Here is a tiny trained network, its code and every weight. The questions are about switching its units off for an input and a target symbol, where a switched-off unit gives its printed mean instead of its output.

import numpy as np


def w(rows, s, z=0):
    codes = np.array(rows[::2]) - 128.0
    scale = np.full(codes.shape[1], s)
    scale[-1] = z or s
    return codes * scale


def f(y):
    return np.maximum(y, 0)


def softmax(a):
    e = np.exp(a - a.max(-1, keepdims=True))
    return e / e.sum(-1, keepdims=True)


def log_softmax(a):
    a = a - a.max(-1, keepdims=True)
    return a - np.log(np.exp(a).sum(-1, keepdims=True))


def net(x, mask):
    ids = ['ΞΣΨΩαβγδεζηθλμτφ'.index(c) for c in x.split()]
    T = len(ids)
    res = E[ids] + P[:T]
    u = 0
    for l in range(3):
        r = res
        for j in range(2):
            rows = slice(2 * j, 2 * j + 2)
            q, k, v = (r @ M[l][rows].T for M in (Q, K, V))
            z = softmax(np.where(np.tri(T) > 0, q @ k.T / 2**0.5, -1e9)) @ v
            o = O[l][rows]
            res = res + np.where(mask[u + j], z, o[:, -1]) @ o[:, :-1]
        u += 2
        y = f(res @ A[l][:, :-1].T + A[l][:, -1])
        res = res + np.where(mask[u : u + 4], y, B[l][:, -1]) @ B[l][:, :-1]
        u += 4
    return log_softmax(res[-1] @ U[:, :-1].T + U[:, -1])


Q, K, V, O, A, B = {}, {}, {}, {}, {}, {}
E = w([
[134,132,96,143,66,156,170,175,115,162,157],'Ξ',
[164,192,157,115,218,69,145,85,188,96,110],'Σ',
[150,76,94,144,96,127,229,180,213,86,117],'Ψ',
[128,128,41,178,150,133,168,135,54,121,178],'Ω',
[115,85,184,108,180,123,156,78,132,162,87],'α',
[120,84,125,123,135,107,139,143,139,37,91],'β',
[130,88,114,195,155,171,74,140,100,164,157],'γ',
[181,69,109,138,164,103,106,37,172,94,118],'δ',
[141,227,145,163,72,96,167,124,171,168,147],'ε',
[142,162,60,118,76,78,60,116,23,121,61],'ζ',
[182,139,115,218,125,125,120,76,158,123,85],'η',
[172,109,92,78,150,209,96,71,169,138,147],'θ',
[157,99,111,133,79,89,113,183,145,130,204],'λ',
[110,171,117,5,117,124,161,45,19,88,224],'μ',
[141,90,161,65,145,82,122,187,157,172,50],'τ',
[92,78,212,162,134,163,62,106,148,178,158],'φ',
],0.022)
P = w([
[255,143,164,148,197,19,189,112,187,123,30],'0',
[154,91,177,121,220,56,176,108,167,167,48],'1',
[173,80,232,129,227,136,173,144,164,109,131],'2',
[169,93,170,87,185,92,178,149,144,144,139],'3',
[146,93,109,89,126,90,152,131,100,151,144],'4',
[152,90,129,107,135,126,132,122,101,111,205],'5',
[170,104,94,96,109,133,139,137,87,110,222],'6',
[137,76,106,130,99,149,111,104,109,96,236],'7',
],0.005)
Q[0] = w([
[131,91,193,56,83,234,118,123,128,139,199],'L0H1',
[191,115,112,117,121,125,134,96,85,153,133],'L0H1',
[128,195,105,87,75,91,124,67,189,87,3],'L0H2',
[106,65,153,132,200,119,149,99,113,51,146],'L0H2',
],0.0059)
K[0] = w([
[159,44,76,23,138,247,112,74,137,84,190],'L0H1',
[144,120,84,146,131,135,156,157,114,219,105],'L0H1',
[94,87,175,254,114,11,180,161,165,139,52],'L0H2',
[105,83,149,151,151,163,119,112,125,118,100],'L0H2',
],0.0061)
V[0] = w([
[148,107,86,117,175,253,175,143,115,135,61],'L0H1',
[140,199,127,21,144,81,56,135,152,144,236],'L0H1',
[93,131,112,120,118,94,76,86,186,140,79],'L0H2',
[116,137,130,211,129,5,88,246,152,144,123],'L0H2',
],0.0048)
O[0] = w([
[171,162,9,79,136,99,154,149,110,120,112,166],'L0H1',
[172,185,54,73,102,101,136,122,123,113,106,130],'L0H1',
[122,135,157,140,152,117,143,157,160,118,167,107],'L0H2',
[137,166,140,126,215,180,115,175,130,76,136,6],'L0H2',
],0.012,0.0022)
A[0] = w([
[176,115,154,114,110,106,136,134,165,196,1,9],'L0N1',
[71,111,97,18,105,147,160,110,156,145,209,117],'L0N2',
[160,88,147,91,130,63,117,151,152,56,95,85],'L0N3',
[180,110,115,173,134,228,105,216,111,163,140,123],'L0N4',
],0.0078,0.0014)
B[0] = w([
[155,97,101,113,183,194,149,177,84,87,182,200],'L0N1',
[41,93,83,85,180,134,59,191,190,162,62,254],'L0N2',
[1,121,170,88,140,200,153,173,56,129,101,215],'L0N3',
[50,190,28,136,184,80,34,109,104,194,155,207],'L0N4',
],0.0092,0.0059)
Q[1] = w([
[228,61,89,228,168,162,57,63,106,71,201],'L1H1',
[13,118,128,119,154,96,199,97,71,44,30],'L1H1',
[143,151,76,232,100,208,71,48,127,116,144],'L1H2',
[48,151,157,253,88,143,137,112,87,176,207],'L1H2',
],0.005)
K[1] = w([
[207,92,137,138,191,46,69,109,88,78,237],'L1H1',
[123,108,186,226,160,121,123,131,6,114,146],'L1H1',
[210,140,114,182,90,57,74,2,113,49,75],'L1H2',
[136,222,177,237,43,102,119,197,163,177,104],'L1H2',
],0.0052)
V[1] = w([
[175,144,134,125,162,54,120,106,128,55,196],'L1H1',
[102,169,114,104,151,153,132,118,175,136,53],'L1H1',
[161,106,126,110,160,167,62,45,86,29,103],'L1H2',
[125,95,135,98,99,131,132,142,116,116,253],'L1H2',
],0.0052)
O[1] = w([
[65,101,137,95,192,87,143,156,131,124,148,3],'L1H1',
[224,207,94,80,86,132,171,133,207,194,18,217],'L1H1',
[177,105,118,163,155,26,200,188,135,160,69,97],'L1H2',
[180,123,31,36,210,47,159,254,195,135,139,103],'L1H2',
],0.0064,0.0037)
A[1] = w([
[98,175,114,179,59,175,146,168,146,254,203,236],'L1N1',
[58,125,116,83,76,138,206,143,154,87,40,159],'L1N2',
[93,191,157,137,58,101,86,181,196,105,223,254],'L1N3',
[138,87,196,143,162,123,162,36,100,55,24,171],'L1N4',
],0.0063,0.0023)
B[1] = w([
[96,110,163,19,174,48,135,103,185,1,103,254],'L1N1',
[80,133,148,206,185,164,72,103,122,194,159,235],'L1N2',
[209,130,141,123,171,230,162,165,78,104,121,175],'L1N3',
[108,91,97,115,155,174,145,116,75,138,24,206],'L1N4',
],0.01,0.008)
Q[2] = w([
[151,151,148,201,130,119,78,104,127,122,112],'L2H1',
[140,147,170,174,136,199,153,114,80,140,129],'L2H1',
[182,142,140,79,173,113,122,67,146,1,139],'L2H2',
[93,100,112,71,120,34,80,163,213,121,166],'L2H2',
],0.0068)
K[2] = w([
[128,108,86,165,105,95,99,92,162,70,105],'L2H1',
[127,138,254,195,121,114,213,143,47,123,112],'L2H1',
[152,181,164,122,94,74,193,68,152,75,72],'L2H2',
[158,146,101,70,64,113,100,98,199,95,180],'L2H2',
],0.0083)
V[2] = w([
[196,57,80,122,137,185,174,99,163,115,111],'L2H1',
[158,144,101,128,149,151,73,180,177,169,70],'L2H1',
[114,95,73,122,169,126,122,86,94,165,13],'L2H2',
[171,171,211,131,138,179,202,68,153,121,3],'L2H2',
],0.0055)
O[2] = w([
[105,147,169,185,44,69,99,146,165,85,130,142],'L2H1',
[190,105,227,189,54,20,179,177,144,188,145,208],'L2H1',
[176,137,172,129,182,104,188,189,122,160,147,250],'L2H2',
[130,157,63,61,2,114,76,85,169,172,178,165],'L2H2',
],0.0076,0.012)
A[2] = w([
[31,204,112,83,198,143,190,71,123,34,1,8],'L2N1',
[118,145,92,213,104,191,31,78,111,145,136,5],'L2N2',
[143,140,1,248,215,167,190,121,171,144,192,193],'L2N3',
[229,119,142,245,79,166,186,104,83,114,161,137],'L2N4',
],0.0048,0.0021)
B[2] = w([
[155,255,149,176,80,144,133,44,133,128,90,254],'L2N1',
[174,175,117,37,37,86,205,243,197,148,51,142],'L2N2',
[103,121,38,106,95,126,189,150,151,200,156,214],'L2N3',
[183,136,78,117,103,116,34,136,238,135,96,157],'L2N4',
],0.0081,0.0047)
U = w([
[60,137,172,189,107,144,118,121,118,139,25,122],'Ξ',
[126,125,132,125,134,120,123,135,114,142,121,138],'Σ',
[69,117,98,145,129,163,184,162,206,140,141,113],'Ψ',
[115,130,134,124,131,110,129,135,120,141,119,67],'Ω',
[133,146,74,136,137,100,199,119,62,139,180,126],'α',
[90,126,187,145,113,51,132,162,129,111,114,165],'β',
[73,111,92,100,100,122,53,151,132,152,133,171],'γ',
[177,1,100,49,160,121,220,65,125,95,42,167],'δ',
[157,222,184,109,160,114,206,103,146,100,94,142],'ε',
[169,154,121,140,101,77,61,167,4,129,88,197],'ζ',
[197,127,137,95,182,156,107,224,112,93,142,89],'η',
[210,120,79,169,157,155,72,157,195,159,73,170],'θ',
[125,123,123,126,138,109,127,143,122,130,114,86],'λ',
[103,141,119,123,213,59,63,107,111,188,131,2],'μ',
[123,136,133,127,134,109,122,142,114,138,122,89],'τ',
[147,88,210,154,190,126,46,77,162,137,164,169],'φ',
],0.0078,0.0033)

Each question gives the input, a string of symbols that net reads in full, and the target symbol t.
The units are the heads (2 rows each of Q, K, V and O) and the neurons (one row each of A and B). Each row of codes is followed by its name. A weight is (code - 128) times the scale printed after its matrix; where a second scale follows, it is the last column's (O, A, B and U).
mask holds one flag per unit, layer by layer, with each layer's heads first. A switched-off unit (its flag False) gives its mean, the last column of its rows in O or B, instead of its output. The means were averaged over made-up inputs and are rounded, as every weight is.
A unit's drop is (log p(t) with every unit on - log p(t) with that unit switched off) / (log p(t) with every unit on - log p(t) with every unit switched off).
The circuit of an input: a set's keep is (log p(t) with only the set's units on - log p(t) with every unit switched off) / (log p(t) with every unit on - log p(t) with every unit switched off). Starting from the 12 units with the biggest drops (on a tie, the unit counted first), units are removed one at a time, each time the one whose removal leaves the highest keep (on an exact tie, the one counted first), for as long as the keep stays at least 0.8.
units of the circuit, in order: the units of the circuit, biggest drop first
most important unit: the unit with the biggest drop
top k neurons: the k neurons with the biggest drops, biggest first
k most important neurons of layer l: the k neurons of layer l with the biggest drops, biggest first
drop of u: that unit's drop, to one decimal
input β α φ Ω α θ φ, target β: top 2 neurons	(L0N2 L1N1)
input Σ ζ Σ δ Ψ, target Ψ: top 2 neurons	(L1N2 L2N3)
input θ θ Ξ δ ε μ Ξ, target δ: units of the circuit, in order	(L1N1)
input β μ β γ φ μ η Ω, target δ: units of the circuit, in order	(L0H2 L1N1)
input α μ δ τ Ξ Ξ μ, target μ: units of the circuit, in order	(L0N2 L2H2 L1N2 L0H2)
input φ μ Ω Ψ ε λ, target γ: top 4 neurons	(L1N1 L0N3 L1N2 L0N2)
input θ φ ζ α ε η β ε, target ε: 2 most important neurons of layer 1	(L1N3 L1N1)
input η Ξ φ Ξ β γ Ξ ε, target ε: top 2 neurons	(L1N1 L2N1)
input μ Ψ τ λ φ φ φ, target δ: units of the circuit, in order	(L0H2 L1N2 L1N1)
input α η η δ μ γ γ, target δ: 2 most important neurons of layer 1	(L1N1 L1N2)
input θ Ξ μ Ω λ, target δ: units of the circuit, in order	(L0H2 L1N1)
input Ξ Ξ Ξ λ, target η: units of the circuit, in order	(L1N3 L1H2)
input Σ Ω λ, target η: 2 most important neurons of layer 1	(L1N3 L1N4)
input ζ ε δ θ λ, target β: top 2 neurons	(L0N2 L1N1)
input β μ ε ε γ, target γ: most important unit	L2H2
input θ ζ ε δ φ, target γ: top 3 neurons	(L1N1 L1N2 L0N2)
input Ξ μ Ω Ω, target δ: 2 most important neurons of layer 1	(L1N2 L1N1)
input Σ Ψ β η, target θ: top 2 neurons	(L1N1 L2N4)
input θ γ λ, target β: 2 most important neurons of layer 0	(L0N1 L0N2)
input ε η Ξ Ω, target γ: most important neuron of layer 0	(L0N4)
input Ξ τ Ψ, target Ψ: top 3 neurons	(L2N3 L1N2 L0N1)
input γ τ Ψ γ γ α θ, target θ: 2 most important neurons of layer 0	(L0N2 L0N3)
input β ε ζ Ξ τ λ φ, target γ: top 3 neurons	(L1N1 L2N2 L0N4)
input ε φ ζ Σ λ λ, target γ: top 2 neurons	(L1N1 L0N4)
input Ξ γ β β ζ ζ Ξ, target ε: drop of L1N1	1.2
input μ φ β γ, target δ: drop of L2H1	0.1
input ε Ω ε Σ Ξ, target γ: most important unit	L2H2
